Below are the code and all the weights of a small trained network. Each question names an input and a target symbol and asks about switching units off, where a switched-off unit gives its printed mean instead of its output.

import numpy as np


def w(rows, s, z=0):
    codes = np.array(rows[::2]) - 128.0
    scale = np.full(codes.shape[1], s)
    scale[-1] = z or s
    return codes * scale


def norm(h):
    return h / np.sqrt((h * h).mean(-1, keepdims=True) + 1e-5)


def f(y):
    return y / 2 * (1 + np.tanh(0.7978845608 * (y + 0.044715 * y**3)))


def softmax(a):
    e = np.exp(a - a.max(-1, keepdims=True))
    return e / e.sum(-1, keepdims=True)


def log_softmax(a):
    a = a - a.max(-1, keepdims=True)
    return a - np.log(np.exp(a).sum(-1, keepdims=True))


def net(x, mask):
    ids = ['γζηθστ'.index(c) for c in x.split()]
    T = len(ids)
    res = E[ids] + P[:T]
    u = 0
    for l in range(2):
        q, k, v = (norm(res) @ M[l].T for M in (Q, K, V))
        z = softmax(np.where(np.tri(T) > 0, q @ k.T / 3**0.5, -1e9)) @ v
        res = res + np.where(mask[u], z, O[l][:, -1]) @ O[l][:, :-1]
        u += 1
        y = f(norm(res) @ A[l][:, :-1].T + A[l][:, -1])
        res = res + np.where(mask[u : u + 8], y, B[l][:, -1]) @ B[l][:, :-1]
        u += 8
    return log_softmax(norm(res)[-1] @ U[:, :-1].T + U[:, -1])


Q, K, V, O, A, B = {}, {}, {}, {}, {}, {}
E = w([
[110,133,218,104,160,76,30,87,179,110,176],'γ',
[75,75,219,85,139,109,63,126,156,107,131],'ζ',
[101,2,4,196,176,150,113,187,185,227,196],'η',
[78,73,214,73,187,175,151,173,177,120,90],'θ',
[148,133,241,158,117,156,33,139,136,123,168],'σ',
[90,202,166,110,237,161,72,153,201,114,135],'τ',
],0.009)
P = w([
[102,78,88,3,140,132,46,87,107,111,153],'0',
[158,185,122,80,90,116,180,117,29,108,181],'1',
[191,145,97,99,80,151,161,171,90,92,203],'2',
[120,126,133,110,53,114,143,255,137,91,185],'3',
[134,101,102,153,143,190,114,49,80,146,133],'4',
[97,124,101,150,57,227,107,68,189,100,129],'5',
[184,92,119,140,166,87,145,124,79,161,94],'6',
[184,66,66,167,166,156,121,70,55,96,73],'7',
[118,116,138,155,55,14,162,221,139,130,102],'8',
[159,92,136,179,134,16,138,167,64,167,76],'9',
[51,118,120,178,32,144,138,108,173,95,103],'10',
[77,128,194,165,85,58,137,160,176,189,132],'11',
],0.0093)
Q[0] = w([
[208,121,78,60,172,165,133,109,20,21,143],'0.h0',
[184,48,121,136,240,181,54,77,80,133,118],'0.h0',
[202,113,149,71,192,48,107,254,80,153,169],'0.h0',
],0.0079)
K[0] = w([
[72,132,132,24,79,248,63,53,178,120,175],'0.h0',
[179,101,74,117,101,240,125,84,186,48,178],'0.h0',
[148,113,93,152,214,175,104,11,2,119,55],'0.h0',
],0.0075)
V[0] = w([
[208,117,140,192,17,82,22,102,110,142,218],'0.h0',
[77,3,132,147,70,130,154,202,56,183,142],'0.h0',
[115,140,7,221,174,181,104,228,166,215,100],'0.h0',
],0.0046)
O[0] = w([
[219,176,47,87,8,82,67,247,125,124,35,63],'0.h0',
[242,28,72,149,220,50,175,143,76,56,146,31],'0.h0',
[71,109,116,99,69,217,117,255,22,145,86,255],'0.h0',
],0.0067,0.00092)
A[0] = w([
[203,158,81,207,141,153,184,238,124,164,90,190],'0.n0',
[154,148,228,82,227,129,64,161,190,56,32,254],'0.n1',
[152,176,25,72,200,25,114,127,135,90,147,125],'0.n2',
[149,203,119,150,77,111,212,2,212,225,242,102],'0.n3',
[228,119,41,45,65,15,115,110,113,98,89,28],'0.n4',
[124,127,106,6,177,133,161,127,139,122,149,115],'0.n5',
[162,241,153,193,60,166,148,168,207,201,8,112],'0.n6',
[31,112,203,147,185,187,53,140,116,133,88,135],'0.n7',
],0.0054,0.0032)
B[0] = w([
[110,133,111,254,86,149,109,102,73,120,126,182],'0.n0',
[146,149,201,158,45,119,132,166,89,39,101,254],'0.n1',
[115,45,88,105,230,212,95,184,146,153,140,164],'0.n2',
[126,74,117,2,67,172,116,167,99,141,79,170],'0.n3',
[44,105,137,77,37,138,134,121,51,137,198,156],'0.n4',
[173,133,89,87,145,187,119,144,93,126,91,137],'0.n5',
[86,18,137,90,137,151,45,36,125,129,96,153],'0.n6',
[134,177,76,130,124,132,124,194,133,80,189,233],'0.n7',
],0.007,0.0071)
Q[1] = w([
[56,68,188,163,121,220,34,205,105,76,201],'1.h0',
[146,29,161,154,148,143,52,213,144,60,194],'1.h0',
[142,141,113,79,97,68,152,51,154,161,2],'1.h0',
],0.0097)
K[1] = w([
[53,99,43,217,108,120,177,113,132,188,108],'1.h0',
[63,20,67,225,138,90,135,134,165,203,100],'1.h0',
[210,131,194,1,99,132,38,134,139,108,103],'1.h0',
],0.0086)
V[1] = w([
[111,96,115,55,116,80,77,121,116,98,115],'1.h0',
[115,139,59,124,115,72,116,92,140,146,171],'1.h0',
[143,189,189,232,121,102,96,128,94,2,144],'1.h0',
],0.0056)
O[1] = w([
[93,126,7,221,160,70,133,99,154,162,80,122],'1.h0',
[194,143,137,190,110,169,179,196,177,85,121,166],'1.h0',
[134,125,46,2,252,155,191,167,113,54,209,2],'1.h0',
],0.007,0.0043)
A[1] = w([
[2,125,189,146,105,211,115,114,125,192,148,134],'1.n0',
[118,143,136,207,165,191,108,177,191,190,105,56],'1.n1',
[116,152,130,97,140,52,112,50,177,129,26,155],'1.n2',
[106,120,152,137,86,104,73,134,145,81,38,233],'1.n3',
[147,82,181,148,214,160,221,76,169,103,205,3],'1.n4',
[163,44,151,183,118,100,129,77,122,143,118,109],'1.n5',
[229,46,132,138,149,109,197,133,140,71,105,180],'1.n6',
[127,54,58,104,186,101,83,144,162,143,183,131],'1.n7',
],0.0079,0.0019)
B[1] = w([
[145,145,118,125,202,110,137,148,141,66,124,254],'1.n0',
[85,168,127,116,175,148,85,123,169,145,139,194],'1.n1',
[117,184,187,221,151,185,148,199,169,88,159,138],'1.n2',
[104,111,116,154,146,76,126,114,149,190,123,249],'1.n3',
[59,144,130,184,57,158,151,70,113,245,73,138],'1.n4',
[143,120,132,111,126,118,149,135,138,77,163,175],'1.n5',
[180,123,121,142,160,105,169,117,159,135,110,157],'1.n6',
[160,137,134,106,124,112,158,82,84,140,84,161],'1.n7',
],0.012,0.0078)
U = w([
[86,133,142,185,140,127,82,168,178,157,99,143],'γ',
[212,85,132,110,169,92,227,107,158,95,80,50],'ζ',
[178,125,121,162,25,146,157,171,64,112,169,216],'η',
[75,129,154,105,106,169,199,62,101,174,128,26],'θ',
[126,2,61,50,115,63,69,130,105,145,123,72],'σ',
[94,124,133,44,157,144,139,154,147,81,225,255],'τ',
],0.0086,0.00086)

Each question gives the input, a string of symbols that net reads in full, and the target symbol t.
The units are the heads (3 rows each of Q, K, V and O) and the neurons (one row each of A and B). Each row of codes is followed by its name. A weight is (code - 128) times the scale printed after its matrix; where a second scale follows, it is the last column's (O, A, B and U).
mask holds one flag per unit, layer by layer, with each layer's heads first. A switched-off unit (its flag False) gives its mean, the last column of its rows in O or B, instead of its output. The means were averaged over made-up inputs and are rounded, as every weight is.
A unit's drop is (log p(t) with every unit on - log p(t) with that unit switched off) / (log p(t) with every unit on - log p(t) with every unit switched off).
The circuit of an input: a set's keep is (log p(t) with only the set's units on - log p(t) with every unit switched off) / (log p(t) with every unit on - log p(t) with every unit switched off). Starting from the 12 units with the biggest drops (on a tie, the unit counted first), units are removed one at a time, each time the one whose removal leaves the highest keep (on an exact tie, the one counted first), for as long as the keep stays at least 0.8.
units of the circuit, in order: the units of the circuit, biggest drop first
top k neurons: the k neurons with the biggest drops, biggest first
k most important neurons of layer l: the k neurons of layer l with the biggest drops, biggest first
input θ η τ τ σ τ η γ, target τ: units of the circuit, in order => 0.n0, 1.h0
input σ τ θ σ τ σ τ σ, target σ: units of the circuit, in order => 0.h0, 1.h0, 0.n6
input τ τ ζ η γ, target σ: most important neuron of layer 1 => 1.n3
input τ η τ η τ τ ζ η γ τ η σ, target τ: units of the circuit, in order => 0.h0, 0.n0, 1.h0
input γ ζ γ τ τ η σ η τ, target σ: units of the circuit, in order => 0.h0, 0.n6
input σ τ η θ γ γ, target ζ: 2 most important neurons of layer 0 => 0.n1, 0.n0
input η θ ζ, target ζ: units of the circuit, in order => 0.h0, 1.n6
input σ η θ η τ σ τ, target τ: top 3 neurons => 0.n0, 0.n3, 0.n7
input θ σ τ τ θ σ τ ζ, target σ: units of the circuit, in order => 0.h0, 1.h0
input ζ ζ τ τ ζ σ τ η θ τ η, target θ: top 2 neurons => 1.n4, 1.n7
input σ τ τ τ η θ η η σ η σ, target σ: 3 most important neurons of layer 0 => 0.n6, 0.n4, 0.n7
input τ η θ, target γ: top 2 neurons => 0.n3, 0.n1
input τ θ η, target γ: 2 most important neurons of layer 1 => 1.n1, 1.n0
input τ ζ σ τ ζ ζ, target τ: units of the circuit, in order => 1.h0
input η τ τ τ γ τ τ η, target τ: units of the circuit, in order => 0.h0, 1.n0, 0.n3, 1.h0
input τ ζ τ τ, target ζ: 2 most important neurons of layer 0 => 0.n2, 0.n1
input τ σ τ τ, target σ: 2 most important neurons of layer 0 => 0.n1, 0.n2
input η τ η γ γ, target η: units of the circuit, in order => 0.h0, 1.n1
input τ ζ η τ η ζ σ, target η: units of the circuit, in order => 0.h0, 1.n0
input τ τ τ σ σ, target τ: units of the circuit, in order => 1.h0
input γ τ σ, target γ: top 4 neurons => 1.n2, 0.n3, 0.n7, 1.n3
input γ τ η, target γ: top 3 neurons => 0.n1, 1.n1, 0.n3
input ζ τ σ τ η τ ζ θ γ, target ζ: top 2 neurons => 1.n6, 0.n0
input η ζ τ τ ζ ζ σ τ τ θ η ζ, target θ: 2 most important neurons of layer 1 => 1.n4, 1.n0
input σ τ τ σ τ τ ζ θ ζ σ, target θ: units of the circuit, in order => 0.h0, 1.n4, 1.h0
input ζ τ η η τ τ ζ, target τ: units of the circuit, in order => 0.n0, 1.h0
input θ τ ζ, target θ: units of the circuit, in order => 0.h0, 1.n4
